Below is a small trained network, with its code and all its weights. Each question gives an input and a class and asks what happens when units are switched off, that is, made to give their printed mean instead of their output.

import numpy as np


def w(rows, s, z=0):
    codes = np.array(rows[::2]) - 128.0
    scale = np.full(codes.shape[1], s)
    scale[-1] = z or s
    return codes * scale


def norm(h):
    return h / np.sqrt((h * h).mean(-1, keepdims=True) + 1e-5)


def f(y):
    return np.maximum(y, 0)


def log_softmax(a):
    a = a - a.max(-1, keepdims=True)
    return a - np.log(np.exp(a).sum(-1, keepdims=True))


def net(x, mask):
    res = np.array(x, float).reshape(1, 7) / 4 @ E
    u = 0
    for l in range(2):
        y = f(norm(res) @ A[l][:, :-1].T + A[l][:, -1])
        res = res + np.where(mask[u : u + 7], y, B[l][:, -1]) @ B[l][:, :-1]
        u += 7
    return log_softmax(norm(res)[-1] @ U[:, :-1].T + U[:, -1])


A, B = {}, {}
E = w([
[93,3,120,160,188,179,191,253,201],'x0',
[131,113,117,45,177,106,207,65,154],'x1',
[120,141,140,136,137,115,130,125,133],'x2',
[130,124,118,127,129,128,124,128,130],'x3',
[205,145,106,212,175,109,163,107,134],'x4',
[170,148,37,118,5,6,163,234,147],'x5',
[79,213,13,96,225,153,114,207,31],'x6',
],0.0025)
A[0] = w([
[73,105,158,79,79,116,90,137,156,81],'L0N0',
[173,213,170,87,79,104,95,67,56,4],'L0N1',
[146,111,132,1,173,83,231,60,184,71],'L0N2',
[184,84,209,169,38,150,211,89,124,129],'L0N3',
[39,122,191,7,133,120,92,179,65,92],'L0N4',
[224,165,115,239,203,112,193,96,115,99],'L0N5',
[135,168,186,189,85,157,53,175,165,103],'L0N6',
],0.0053,0.0034)
B[0] = w([
[147,56,103,151,119,99,115,78,135,172],'L0N0',
[122,114,112,146,92,183,140,163,255,216],'L0N1',
[200,113,180,109,136,139,46,180,116,254],'L0N2',
[42,165,78,99,197,93,125,137,107,253],'L0N3',
[159,103,68,210,144,72,126,88,131,227],'L0N4',
[139,82,62,151,96,107,114,102,119,242],'L0N5',
[207,114,142,73,182,123,72,157,107,186],'L0N6',
],0.0074,0.0036)
A[1] = w([
[130,145,139,83,45,2,218,202,131,7],'L1N0',
[158,165,99,100,131,139,49,219,89,209],'L1N1',
[48,78,182,109,120,57,93,92,177,98],'L1N2',
[71,78,185,154,182,208,160,33,119,29],'L1N3',
[124,250,140,109,72,130,92,72,120,117],'L1N4',
[137,116,150,159,128,188,48,72,110,189],'L1N5',
[85,54,164,161,173,165,191,245,140,77],'L1N6',
],0.0061,0.0019)
B[1] = w([
[131,157,190,213,102,255,114,152,38,199],'L1N0',
[126,137,203,82,211,127,113,71,134,255],'L1N1',
[137,186,27,150,204,116,171,132,90,198],'L1N2',
[128,191,152,162,41,165,87,201,68,182],'L1N3',
[20,67,172,84,112,143,244,101,196,165],'L1N4',
[159,119,139,122,88,91,173,206,126,222],'L1N5',
[113,159,151,85,50,99,178,29,212,210],'L1N6',
],0.006,0.0049)
U = w([
[87,90,147,97,73,122,196,94,254,127],'0',
[178,103,205,78,181,103,70,119,134,114],'1',
[118,144,179,166,69,169,132,175,41,102],'2',
[126,134,114,136,159,98,123,125,145,253],'3',
[66,172,88,111,204,86,165,105,102,82],'4',
[151,63,56,170,105,60,115,108,120,70],'5',
],0.0096,0.005)

Each question gives the input, the list of numbers given to net, and the class t.
The units are the neurons (one row each of A and B). Each row of codes is followed by its name. A weight is (code - 128) times the scale printed after its matrix; where a second scale follows, it is the last column's (A, B and U).
mask holds one flag per neuron, layer by layer. A switched-off neuron (its flag False) gives its mean, the last column of its row in B, instead of its output. The means were averaged over made-up inputs and are rounded, as every weight is.
A unit's drop is (log p(t) with every unit on - log p(t) with that unit switched off) / (log p(t) with every unit on - log p(t) with every unit switched off).
The circuit of an input: a set's keep is (log p(t) with only the set's units on - log p(t) with every unit switched off) / (log p(t) with every unit on - log p(t) with every unit switched off). Starting from the 12 units with the biggest drops (on a tie, the unit counted first), units are removed one at a time, each time the one whose removal leaves the highest keep (on an exact tie, the one counted first), for as long as the keep stays at least 0.8.
units of the circuit, in order: the units of the circuit, biggest drop first
unit that matters most: the unit with the biggest drop
top k neurons: the k neurons with the biggest drops, biggest first
k most important neurons of layer l: the k neurons of layer l with the biggest drops, biggest first
input [-3,5,5,-5,1,-6,-2], class 2: top 3 neurons	L1N3, L0N6, L1N5
input [-2,6,3,-8,-8,-1,7], class 5: unit that matters most	L0N4
input [-3,0,-5,2,1,7,-7], class 2: top 2 neurons	L1N0, L0N4
input [-3,-6,-6,3,2,-3,5], class 1: 2 most important neurons of layer 0	L0N3, L0N6
input [7,3,3,6,-5,-8,4], class 2: top 3 neurons	L1N3, L0N1, L0N3
input [1,-5,7,1,7,-7,-8], class 4: 3 most important neurons of layer 0	L0N3, L0N2, L0N1
input [5,7,8,6,-3,5,-8], class 3: units of the circuit, in order	L1N2, L0N3
input [2,4,1,-3,2,5,2], class 2: top 4 neurons	L1N0, L0N6, L0N3, L0N1
input [5,-8,0,-5,8,2,1], class 1: units of the circuit, in order	L0N6, L1N1
input [0,-6,-4,-7,8,-6,-5], class 5: top 3 neurons	L0N5, L0N2, L1N1
input [3,8,8,4,7,1,0], class 1: top 2 neurons	L0N2, L0N4
input [-1,5,-6,-8,8,-6,-3], class 5: top 4 neurons	L0N5, L1N1, L1N0, L0N6
input [-4,-2,-1,-7,-6,4,-2], class 5: units of the circuit, in order	L0N0, L0N4
input [-1,7,2,-6,-7,-6,6], class 1: top 4 neurons	L0N2, L0N3, L1N2, L0N5
input [-1,-8,-7,3,-8,4,-6], class 1: unit that matters most	L0N6
input [-1,-6,-4,0,-8,-4,-2], class 5: top 3 neurons	L0N4, L0N0, L0N2
input [-4,-2,7,-4,-5,-5,-5], class 3: units of the circuit, in order	L1N2, L0N1, L0N6, L0N3
input [3,6,-3,0,5,0,-7], class 4: top 2 neurons	L0N3, L1N2
input [4,-5,7,-6,2,7,2], class 2: top 2 neurons	L1N0, L0N2
input [-6,-1,5,1,2,-7,-4], class 2: units of the circuit, in order	L1N3
input [-4,2,4,0,-7,7,-8], class 4: 3 most important neurons of layer 0	L0N3, L0N0, L0N5
input [-5,2,-4,-8,1,6,-7], class 4: top 3 neurons	L0N3, L1N2, L1N3
input [0,-6,3,-2,-6,3,4], class 1: top 2 neurons	L0N6, L1N1
input [-6,-7,0,-5,-7,-4,-8], class 4: 2 most important neurons of layer 0	L0N3, L0N2
input [-5,3,-5,8,4,-3,-3], class 0: top 2 neurons	L0N4, L0N1
input [-5,8,-8,8,8,0,6], class 1: 4 most important neurons of layer 0	L0N2, L0N4, L0N3, L0N0
input [6,1,-6,-1,4,2,4], class 0: unit that matters most	L1N6
input [-6,4,-3,-5,8,-3,-8], class 4: 2 most important neurons of layer 0	L0N3, L0N4
